Below is a small trained network, with its code and all its weights. Each question gives an input and a class and asks what happens when units are switched off, that is, made to give their printed mean instead of their output.

import numpy as np


def w(rows, s, z=0):
    codes = np.array(rows[::2]) - 128.0
    scale = np.full(codes.shape[1], s)
    scale[-1] = z or s
    return codes * scale


def f(y):
    return y / 2 * (1 + np.tanh(0.7978845608 * (y + 0.044715 * y**3)))


def log_softmax(a):
    a = a - a.max(-1, keepdims=True)
    return a - np.log(np.exp(a).sum(-1, keepdims=True))


def net(x, mask):
    res = np.array(x, float).reshape(1, 6) / 4 @ E
    y = f(res @ A[0][:, :-1].T + A[0][:, -1])
    res = res + np.where(mask, y, B[0][:, -1]) @ B[0][:, :-1]
    return log_softmax(res[-1] @ U[:, :-1].T + U[:, -1])


A, B = {}, {}
E = w([
[148,244,170,151,18,50,81,126,119,17,103,139],'x0',
[132,137,139,132,142,133,119,131,130,133,125,121],'x1',
[245,94,116,122,161,255,54,135,102,32,189,229],'x2',
[106,126,130,125,100,145,152,129,128,121,137,143],'x3',
[129,133,120,133,130,128,136,125,129,128,120,136],'x4',
[69,125,19,137,78,222,27,139,124,93,64,31],'x5',
],0.0084)
A[0] = w([
[169,117,223,121,159,50,194,110,96,152,179,196,102],'neuron 1',
[76,159,162,107,101,92,187,146,132,179,101,64,105],'neuron 2',
[101,139,129,159,116,108,138,127,120,153,146,107,34],'neuron 3',
[147,195,158,145,59,74,104,110,136,65,128,144,39],'neuron 4',
[89,22,63,86,210,204,194,140,132,254,150,131,45],'neuron 5',
[117,133,147,155,131,105,114,133,128,166,97,118,40],'neuron 6',
[27,136,138,140,136,45,185,119,144,180,57,61,122],'neuron 7',
[120,131,103,119,101,144,133,136,142,127,132,123,71],'neuron 8',
[101,153,75,107,128,172,108,137,135,111,106,81,55],'neuron 9',
[82,143,63,119,82,188,46,133,147,138,80,82,93],'neuron 10',
[153,142,185,141,135,85,185,138,160,148,139,164,63],'neuron 11',
[159,159,232,100,169,55,194,146,132,157,159,195,107],'neuron 12',
[90,150,125,136,75,68,156,112,160,205,113,71,108],'neuron 13',
[105,66,88,123,200,167,170,124,107,188,148,127,3],'neuron 14',
[173,116,199,147,175,94,137,153,171,131,192,190,75],'neuron 15',
[140,240,147,129,62,78,105,139,86,79,103,157,50],'neuron 16',
[70,123,53,150,110,184,60,159,108,92,80,51,88],'neuron 17',
[236,99,126,124,149,241,79,134,97,41,174,222,105],'neuron 18',
[133,193,149,118,69,75,102,146,102,53,102,134,52],'neuron 19',
],0.0077,0.0037)
B[0] = w([
[186,109,71,146,52,196,186,75,104,217,78,154,222],'neuron 1',
[78,160,112,87,177,89,99,180,77,128,154,177,196],'neuron 2',
[131,137,141,118,149,140,120,153,113,124,118,159,135],'neuron 3',
[156,93,193,198,128,89,118,157,168,65,97,49,177],'neuron 4',
[183,82,238,220,114,67,101,142,248,34,99,47,236],'neuron 5',
[118,154,125,138,151,119,131,131,115,118,143,122,135],'neuron 6',
[80,195,85,79,217,78,93,204,63,94,224,199,233],'neuron 7',
[147,146,139,141,143,130,171,130,108,151,129,127,127],'neuron 8',
[140,112,90,150,91,143,156,83,113,158,90,150,160],'neuron 9',
[175,99,68,107,60,174,177,84,115,199,112,140,196],'neuron 10',
[111,104,89,135,83,161,155,118,117,169,103,116,174],'neuron 11',
[148,99,71,116,58,198,146,33,77,169,81,125,221],'neuron 12',
[96,154,101,80,183,94,79,181,80,107,153,187,200],'neuron 13',
[175,107,191,178,118,99,107,125,193,69,123,44,181],'neuron 14',
[127,126,85,92,94,191,138,98,109,162,106,128,187],'neuron 15',
[179,105,207,179,135,98,95,124,222,76,119,66,185],'neuron 16',
[185,96,79,111,44,229,213,52,102,225,69,131,205],'neuron 17',
[1,196,67,55,241,16,80,232,55,96,218,214,248],'neuron 18',
[186,95,183,172,125,89,133,123,192,78,122,98,176],'neuron 19',
],0.0073,0.015)
U = w([
[58,157,92,87,203,93,112,169,86,120,172,172,202],'0',
[157,116,79,117,72,203,162,86,109,193,97,139,167],'1',
[165,113,250,164,133,97,119,137,204,80,121,88,8],'2',
],0.013,0.0016)

Each question gives the input, the list of numbers given to net, and the class t.
The units are the neurons (one row each of A and B). Each row of codes is followed by its name. A weight is (code - 128) times the scale printed after its matrix; where a second scale follows, it is the last column's (A, B and U).
mask holds one flag per neuron, in row order. A switched-off neuron (its flag False) gives its mean, the last column of its row in B, instead of its output. The means were averaged over made-up inputs and are rounded, as every weight is.
A unit's drop is (log p(t) with every unit on - log p(t) with that unit switched off) / (log p(t) with every unit on - log p(t) with every unit switched off).
most important unit: the unit with the biggest drop
top k neurons: the k neurons with the biggest drops, biggest first
drop when u is switched off: that unit's drop, to one decimal
input [-7,5,-3,-7,-4,-7], class 1: top 3 neurons : neuron 1; neuron 12; neuron 15
input [-5,-1,6,4,-8,5], class 0: most important unit : neuron 18
input [2,0,-4,-8,-2,5], class 1: top 4 neurons : neuron 18; neuron 17; neuron 10; neuron 9
input [1,4,-5,0,-7,-7], class 1: top 2 neurons : neuron 1; neuron 18
input [-6,-7,-2,-3,-1,-7], class 1: top 2 neurons : neuron 1; neuron 12
input [3,-7,2,2,0,-3], class 1: top 2 neurons : neuron 5; neuron 7
input [7,6,0,-3,-8,7], class 1: top 2 neurons : neuron 17; neuron 10
input [-7,8,-2,-5,7,-5], class 2: top 2 neurons : neuron 5; neuron 14
input [-6,-5,-1,-5,-6,-6], class 1: top 3 neurons : neuron 1; neuron 12; neuron 15
input [-8,-1,8,8,-3,8], class 0: top 3 neurons : neuron 18; neuron 1; neuron 12
input [2,-8,2,-2,-5,-3], class 1: top 4 neurons : neuron 7; neuron 5; neuron 13; neuron 2
input [6,8,4,5,-5,-5], class 2: top 4 neurons : neuron 16; neuron 4; neuron 17; neuron 19
input [-8,7,2,-8,4,7], class 2: top 4 neurons : neuron 5; neuron 14; neuron 1; neuron 12
input [4,-3,2,-5,-7,-5], class 1: most important unit : neuron 5
input [-8,7,-8,4,7,6], class 0: top 4 neurons : neuron 7; neuron 13; neuron 2; neuron 16
input [-7,-1,-6,-7,-8,-8], class 1: top 3 neurons : neuron 1; neuron 12; neuron 18
input [3,6,-1,-5,-4,-1], class 2: drop when neuron 18 is switched off : 0.8
input [-4,1,-2,-4,-8,-2], class 2: drop when neuron 18 is switched off : 0.3
input [-2,8,8,8,-7,4], class 0: drop when neuron 18 is switched off : 5.9
